Below is a small trained network, with its code and all its weights. Each question gives an input and a class and asks what happens when units are switched off, that is, made to give their printed mean instead of their output.

import numpy as np


def w(rows, s, z=0):
    codes = np.array(rows[::2]) - 128.0
    scale = np.full(codes.shape[1], s)
    scale[-1] = z or s
    return codes * scale


def f(y):
    return y / 2 * (1 + np.tanh(0.7978845608 * (y + 0.044715 * y**3)))


def log_softmax(a):
    a = a - a.max(-1, keepdims=True)
    return a - np.log(np.exp(a).sum(-1, keepdims=True))


def net(x, mask):
    res = np.array(x, float).reshape(1, 7) / 4 @ E
    y = f(res @ A[0][:, :-1].T + A[0][:, -1])
    res = res + np.where(mask, y, B[0][:, -1]) @ B[0][:, :-1]
    return log_softmax(res[-1] @ U[:, :-1].T + U[:, -1])


A, B = {}, {}
E = w([
[118,123,142,121,54,45,31,156,132,97,65,157],'x0',
[91,73,175,7,158,139,99,161,172,115,156,90],'x1',
[116,175,109,166,100,125,123,137,81,164,118,82],'x2',
[166,93,137,93,156,89,201,215,132,112,82,85],'x3',
[124,152,115,151,120,139,116,146,103,186,146,166],'x4',
[29,112,144,122,58,79,125,164,171,94,67,174],'x5',
[119,106,107,138,192,90,151,121,115,73,165,117],'x6',
],0.012)
A[0] = w([
[123,138,125,189,118,127,232,181,132,155,74,150,117],'n1',
[172,128,106,227,168,117,178,6,118,81,163,170,107],'n2',
[108,117,137,122,107,94,117,127,165,84,74,155,83],'n3',
[43,95,148,83,92,78,147,151,206,65,41,184,104],'n4',
[66,123,147,56,104,212,126,138,168,150,125,149,109],'n5',
[141,152,120,169,89,42,24,169,80,137,73,105,4],'n6',
[56,160,120,203,86,135,43,48,117,149,129,174,85],'n7',
[75,124,131,125,140,82,203,125,135,79,97,28,77],'n8',
],0.02,0.0026)
B[0] = w([
[121,118,124,120,95,147,175,85,136,60,114,187,187],'n1',
[125,134,138,125,83,107,47,72,136,133,106,115,220],'n2',
[157,128,136,125,148,110,113,175,138,160,130,135,187],'n3',
[142,143,127,141,157,79,103,206,101,210,142,135,254],'n4',
[134,137,128,145,114,98,46,111,126,134,116,93,194],'n5',
[138,137,142,142,127,64,3,151,142,201,123,134,210],'n6',
[110,110,124,102,158,209,209,83,133,62,150,51,222],'n7',
[126,127,124,120,141,185,182,125,125,112,148,116,189],'n8',
],0.015,0.036)
U = w([
[102,152,126,110,138,119,161,133,114,29,173,84,172],'0',
[144,174,165,142,216,8,51,222,116,228,199,71,194],'1',
[134,191,155,155,80,34,17,103,143,130,132,87,183],'2',
[153,189,111,198,77,3,167,203,82,109,94,228,3],'3',
],0.0061,0.003)

Each question gives the input, the list of numbers given to net, and the class t.
The units are the neurons (one row each of A and B). Each row of codes is followed by its name. A weight is (code - 128) times the scale printed after its matrix; where a second scale follows, it is the last column's (A, B and U).
mask holds one flag per neuron, in row order. A switched-off neuron (its flag False) gives its mean, the last column of its row in B, instead of its output. The means were averaged over made-up inputs and are rounded, as every weight is.
A unit's drop is (log p(t) with every unit on - log p(t) with that unit switched off) / (log p(t) with every unit on - log p(t) with every unit switched off).
The circuit of an input: a set's keep is (log p(t) with only the set's units on - log p(t) with every unit switched off) / (log p(t) with every unit on - log p(t) with every unit switched off). Starting from all 8 units, units are removed one at a time, each time the one whose removal leaves the highest keep (on an exact tie, the one counted first), for as long as the keep stays at least 0.8.
circuit, biggest first: the units of the circuit, biggest drop first
k most important neurons: the k neurons with the biggest drops, biggest first
drop of u: that unit's drop, to one decimal
input [8,-4,-7,-7,1,-6,6], class 2: circuit, biggest first	n2
input [5,-6,-3,-4,7,1,-5], class 0: 3 most important neurons	n7; n4; n5
input [0,0,4,-4,-1,1,4], class 0: circuit, biggest first	n4; n7
input [2,-8,8,0,-6,6,-5], class 1: 4 most important neurons	n6; n2; n4; n3
input [-8,7,-3,-4,-4,-2,-6], class 2: 2 most important neurons	n4; n5
input [-1,-4,-5,-7,2,8,-1], class 0: 2 most important neurons	n7; n6
input [-2,8,3,4,-2,-7,5], class 0: 2 most important neurons	n4; n6
input [2,-5,-7,2,1,-2,-2], class 2: 2 most important neurons	n7; n4
input [-6,-4,-6,1,-5,6,-8], class 3: 2 most important neurons	n1; n6
input [-8,-1,7,0,-2,-5,-4], class 2: 2 most important neurons	n7; n2
input [6,7,-8,-7,3,-8,-8], class 2: 2 most important neurons	n5; n4
input [-6,5,0,-2,-7,-2,3], class 0: 3 most important neurons	n4; n6; n8
input [-6,-8,-8,3,0,7,7], class 2: 2 most important neurons	n2; n7
input [-6,5,-3,6,-6,-7,5], class 0: circuit, biggest first	n4
input [-7,-8,-3,4,-4,8,-8], class 3: drop of n1	0.5
input [2,-3,-3,-7,-3,8,0], class 1: drop of n8	0.0
input [-5,3,2,6,7,-5,-3], class 0: drop of n4	0.6
